Below are the code and all the weights of a small trained network. Each question names an input and a target symbol and asks about switching units off, where a switched-off unit gives its printed mean instead of its output.

import numpy as np


def w(rows, s, z=0):
    codes = np.array(rows[::2]) - 128.0
    scale = np.full(codes.shape[1], s)
    scale[-1] = z or s
    return codes * scale


def f(y):
    return y / 2 * (1 + np.tanh(0.7978845608 * (y + 0.044715 * y**3)))


def softmax(a):
    e = np.exp(a - a.max(-1, keepdims=True))
    return e / e.sum(-1, keepdims=True)


def log_softmax(a):
    a = a - a.max(-1, keepdims=True)
    return a - np.log(np.exp(a).sum(-1, keepdims=True))


def net(x, mask):
    ids = ['γδξπτφψω'.index(c) for c in x.split()]
    T = len(ids)
    res = E[ids] + P[:T]
    r = res
    for j in range(3):
        rows = slice(4 * j, 4 * j + 4)
        q, k, v = (r @ M[0][rows].T for M in (Q, K, V))
        z = softmax(np.where(np.tri(T) > 0, q @ k.T / 4**0.5, -1e9)) @ v
        o = O[0][rows]
        res = res + np.where(mask[j], z, o[:, -1]) @ o[:, :-1]
    y = f(res @ A[0][:, :-1].T + A[0][:, -1])
    res = res + np.where(mask[3:15], y, B[0][:, -1]) @ B[0][:, :-1]
    return log_softmax(res[-1] @ U[:, :-1].T + U[:, -1])


Q, K, V, O, A, B = {}, {}, {}, {}, {}, {}
E = w([
[166,97,104,99],'γ',
[179,101,60,65],'δ',
[149,65,213,89],'ξ',
[157,214,117,211],'π',
[78,168,248,50],'τ',
[19,192,193,172],'φ',
[7,103,121,100],'ψ',
[60,209,95,16],'ω',
],0.015)
P = w([
[181,197,135,127],'0',
[179,147,152,56],'1',
[165,164,164,31],'2',
[137,195,150,54],'3',
[101,236,160,72],'4',
[105,254,143,76],'5',
[120,250,138,81],'6',
],0.0075)
Q[0] = w([
[213,160,154,98],'h1',
[139,198,163,53],'h1',
[76,85,108,125],'h1',
[118,88,130,244],'h1',
[94,195,151,115],'h2',
[114,107,145,161],'h2',
[143,153,137,80],'h2',
[147,138,199,36],'h2',
[79,88,174,192],'h3',
[119,137,111,184],'h3',
[159,144,202,79],'h3',
[64,199,110,85],'h3',
],0.011)
K[0] = w([
[93,75,116,117],'h1',
[75,159,163,163],'h1',
[156,129,237,133],'h1',
[160,76,192,120],'h1',
[43,132,67,38],'h2',
[154,120,101,135],'h2',
[137,157,176,80],'h2',
[3,191,150,137],'h2',
[148,53,123,153],'h3',
[96,54,159,103],'h3',
[129,192,153,154],'h3',
[119,181,85,185],'h3',
],0.013)
V[0] = w([
[250,153,106,131],'h1',
[173,150,119,146],'h1',
[150,87,141,80],'h1',
[53,80,144,128],'h1',
[118,37,202,132],'h2',
[108,152,72,48],'h2',
[166,154,127,156],'h2',
[80,166,237,89],'h2',
[142,72,83,144],'h3',
[57,122,169,134],'h3',
[182,139,157,150],'h3',
[72,96,155,57],'h3',
],0.014)
O[0] = w([
[151,180,158,127,115],'h1',
[146,131,145,145,119],'h1',
[182,98,159,127,133],'h1',
[113,83,122,152,114],'h1',
[144,76,182,241,101],'h2',
[160,103,194,62,196],'h2',
[139,171,162,159,108],'h2',
[116,178,159,162,251],'h2',
[182,77,111,140,68],'h3',
[57,115,156,116,135],'h3',
[172,173,78,208,124],'h3',
[99,144,254,100,157],'h3',
],0.0097,0.02)
A[0] = w([
[69,38,96,166,35],'n1',
[186,126,120,193,175],'n2',
[80,107,188,183,222],'n3',
[237,166,90,83,73],'n4',
[147,104,68,62,90],'n5',
[108,179,105,228,159],'n6',
[71,21,167,156,254],'n7',
[250,71,200,255,190],'n8',
[151,180,163,38,76],'n9',
[103,247,117,81,88],'n10',
[173,148,250,141,69],'n11',
[134,138,131,83,64],'n12',
],0.0084,0.0035)
B[0] = w([
[170,109,244,253,129],'n1',
[102,27,76,77,136],'n2',
[135,169,35,88,171],'n3',
[159,122,161,174,167],'n4',
[110,203,170,152,149],'n5',
[177,94,110,72,142],'n6',
[227,156,83,66,147],'n7',
[121,65,57,139,147],'n8',
[168,54,139,218,253],'n9',
[150,79,111,151,251],'n10',
[64,140,87,153,218],'n11',
[62,119,170,163,162],'n12',
],0.0066,0.025)
U = w([
[133,116,149,121,3],'γ',
[169,153,186,114,116],'δ',
[108,75,122,165,242],'ξ',
[146,161,122,110,143],'π',
[95,172,176,195,69],'τ',
[98,154,122,87,213],'φ',
[142,147,141,1,238],'ψ',
[114,84,198,109,59],'ω',
],0.0084,0.0025)

Each question gives the input, a string of symbols that net reads in full, and the target symbol t.
The units are the heads (4 rows each of Q, K, V and O) and the neurons (one row each of A and B). Each row of codes is followed by its name. A weight is (code - 128) times the scale printed after its matrix; where a second scale follows, it is the last column's (O, A, B and U).
mask holds one flag per unit, heads first, then neurons. A switched-off unit (its flag False) gives its mean, the last column of its rows in O or B, instead of its output. The means were averaged over made-up inputs and are rounded, as every weight is.
A unit's drop is (log p(t) with every unit on - log p(t) with that unit switched off) / (log p(t) with every unit on - log p(t) with every unit switched off).
The circuit of an input: a set's keep is (log p(t) with only the set's units on - log p(t) with every unit switched off) / (log p(t) with every unit on - log p(t) with every unit switched off). Starting from the 12 units with the biggest drops (on a tie, the unit counted first), units are removed one at a time, each time the one whose removal leaves the highest keep (on an exact tie, the one counted first), for as long as the keep stays at least 0.8.
units of the circuit, in order: the units of the circuit, biggest drop first
top k neurons: the k neurons with the biggest drops, biggest first
which heads matter: for each layer, one digit per head in row order, 1 if its drop is at least 0.15 and else 0, layers parted by /
input π ξ γ, target π: units of the circuit, in order => [h3 h1]
input φ φ δ, target φ: units of the circuit, in order => [n9 h2 h1]
input π γ φ δ, target π: which heads matter => 011
input ψ ψ δ, target ψ: top 2 neurons => [n7 n9]
input ω τ ω γ, target ω: units of the circuit, in order => [h3 h2 n9]
input π τ δ, target π: units of the circuit, in order => [h3 h1]
input ψ δ ψ τ τ ψ γ, target ψ: top 3 neurons => [n7 n9 n3]
input π δ δ ξ, target π: which heads matter => 011
input ξ τ τ ξ, target τ: units of the circuit, in order => [h2]
input δ δ δ ψ δ ξ, target ψ: which heads matter => 110
input τ τ ψ, target ψ: which heads matter => 100
input τ τ δ ω γ φ, target ω: which heads matter => 010
input π δ π, target π: which heads matter => 001
input τ ξ δ τ ψ τ ξ, target ψ: which heads matter => 100
input ω δ ψ δ δ ω γ, target ω: top 2 neurons => [n9 n3]
input δ φ ξ φ δ δ φ, target φ: which heads matter => 100
input τ δ ξ π τ δ δ, target τ: which heads matter => 110
input δ δ δ δ ω τ, target ω: units of the circuit, in order => [h2 n9 h3]
input δ φ γ ξ φ τ, target φ: which heads matter => 111
input δ δ δ, target δ: units of the circuit, in order => [h3 h1 n4]
input δ τ ξ δ δ δ τ, target τ: which heads matter => 010
input δ π ω, target δ: which heads matter => 011
input ξ ψ ξ ψ τ, target ψ: which heads matter => 100
input δ ξ δ ω π, target δ: which heads matter => 011
input δ δ τ ξ ψ γ, target ψ: top 3 neurons => [n9 n7 n10]
input δ δ δ δ π, target δ: which heads matter => 111
input δ δ ξ ξ ξ δ ξ, target ξ: top 2 neurons => [n8 n11]
input ξ δ δ, target ξ: top neuron => [n8]
input τ γ ψ, target ψ: top 2 neurons => [n7 n9]
input ψ ξ ψ γ δ, target ψ: top 3 neurons => [n9 n7 n10]
